Below are the code and all the weights of a small trained network. Each question names an input and a class and asks about switching units off, where a switched-off unit gives its printed mean instead of its output.

import numpy as np


def w(rows, s, z=0):
    codes = np.array(rows[::2]) - 128.0
    scale = np.full(codes.shape[1], s)
    scale[-1] = z or s
    return codes * scale


def norm(h):
    return h / np.sqrt((h * h).mean(-1, keepdims=True) + 1e-5)


def f(y):
    return np.maximum(y, 0)


def log_softmax(a):
    a = a - a.max(-1, keepdims=True)
    return a - np.log(np.exp(a).sum(-1, keepdims=True))


def net(x, mask):
    res = np.array(x, float).reshape(1, 3) / 4 @ E
    u = 0
    for l in range(2):
        y = f(norm(res) @ A[l][:, :-1].T + A[l][:, -1])
        res = res + np.where(mask[u : u + 8], y, B[l][:, -1]) @ B[l][:, :-1]
        u += 8
    return log_softmax(norm(res)[-1] @ U[:, :-1].T + U[:, -1])


A, B = {}, {}
E = w([
[140,89,93,115,212,155],'x0',
[161,135,253,80,168,147],'x1',
[84,201,121,134,178,138],'x2',
],0.0044)
A[0] = w([
[185,93,47,108,49,110,152],'L0N0',
[80,218,79,109,196,95,121],'L0N1',
[103,178,75,129,254,122,49],'L0N2',
[165,117,58,151,141,136,72],'L0N3',
[113,181,71,115,37,101,101],'L0N4',
[109,137,67,155,139,104,50],'L0N5',
[153,128,152,118,207,126,71],'L0N6',
[134,202,146,92,208,132,5],'L0N7',
],0.0067,0.0029)
B[0] = w([
[85,107,163,191,178,150,252],'L0N0',
[82,124,134,180,81,184,227],'L0N1',
[170,247,97,114,158,155,213],'L0N2',
[123,95,97,80,141,109,177],'L0N3',
[138,105,106,185,122,153,230],'L0N4',
[118,93,164,56,130,85,176],'L0N5',
[54,78,150,133,125,119,184],'L0N6',
[209,86,144,204,82,133,186],'L0N7',
],0.011,0.0042)
A[1] = w([
[87,49,72,119,114,95,191],'L1N0',
[240,215,135,72,59,57,5],'L1N1',
[135,173,69,156,170,137,78],'L1N2',
[81,64,50,147,97,134,36],'L1N3',
[133,195,7,3,154,122,109],'L1N4',
[147,68,231,128,134,71,35],'L1N5',
[140,40,2,180,179,79,165],'L1N6',
[180,152,160,71,230,150,193],'L1N7',
],0.0082,0.0013)
B[1] = w([
[158,160,148,156,111,158,208],'L1N0',
[205,210,73,94,80,94,159],'L1N1',
[141,81,157,158,80,88,173],'L1N2',
[194,182,147,148,160,147,215],'L1N3',
[10,163,158,12,172,111,150],'L1N4',
[103,57,159,101,139,133,253],'L1N5',
[118,190,123,167,68,154,252],'L1N6',
[116,142,73,183,125,94,179],'L1N7',
],0.014,0.0054)
U = w([
[167,111,60,90,170,102,3],'0',
[144,182,140,229,113,174,191],'1',
[137,92,83,140,190,83,63],'2',
[124,10,199,106,151,117,182],'3',
[49,191,113,57,160,104,145],'4',
[169,121,91,91,173,113,26],'5',
[205,131,141,37,88,62,127],'6',
],0.012,0.0048)

Each question gives the input, the list of numbers given to net, and the class t.
The units are the neurons (one row each of A and B). Each row of codes is followed by its name. A weight is (code - 128) times the scale printed after its matrix; where a second scale follows, it is the last column's (A, B and U).
mask holds one flag per neuron, layer by layer. A switched-off neuron (its flag False) gives its mean, the last column of its row in B, instead of its output. The means were averaged over made-up inputs and are rounded, as every weight is.
A unit's drop is (log p(t) with every unit on - log p(t) with that unit switched off) / (log p(t) with every unit on - log p(t) with every unit switched off).
The circuit of an input: a set's keep is (log p(t) with only the set's units on - log p(t) with every unit switched off) / (log p(t) with every unit on - log p(t) with every unit switched off). Starting from the 12 units with the biggest drops (on a tie, the unit counted first), units are removed one at a time, each time the one whose removal leaves the highest keep (on an exact tie, the one counted first), for as long as the keep stays at least 0.8.
units of the circuit, in order: the units of the circuit, biggest drop first
most important unit: the unit with the biggest drop
top k neurons: the k neurons with the biggest drops, biggest first
top k neurons in layer l: the k neurons of layer l with the biggest drops, biggest first
drop when u is switched off: that unit's drop, to one decimal
input [1,-3,3], class 4: top 2 neurons => (L0N2 L1N4)
input [-7,3,-2], class 6: most important unit => L0N0
input [-1,0,-8], class 3: units of the circuit, in order => (L1N5 L0N1)
input [5,-3,2], class 4: units of the circuit, in order => (L1N4 L0N2)
input [1,1,-3], class 3: top 2 neurons in layer 0 => (L0N4 L0N2)
input [8,0,3], class 4: top 3 neurons => (L0N2 L1N4 L0N0)
input [-4,4,-3], class 6: top 3 neurons in layer 0 => (L0N0 L0N1 L0N6)
input [-2,5,-5], class 3: top 4 neurons => (L0N2 L1N5 L1N6 L1N3)
input [4,4,0], class 3: top 2 neurons in layer 0 => (L0N6 L0N7)
input [1,-2,5], class 4: top 3 neurons => (L0N2 L0N0 L1N4)
input [7,-5,1], class 4: top 2 neurons => (L1N4 L0N2)
input [-6,3,-2], class 6: top 4 neurons in layer 0 => (L0N0 L0N1 L0N6 L0N2)
input [4,-5,5], class 4: drop when L1N4 is switched off => 0.4
input [-6,4,1], class 6: drop when L0N0 is switched off => 1.0
input [-8,7,1], class 6: drop when L0N5 is switched off => 0.0
input [3,6,1], class 3: top neuron => (L0N6)
input [8,-4,8], class 4: drop when L0N2 is switched off => 1.5
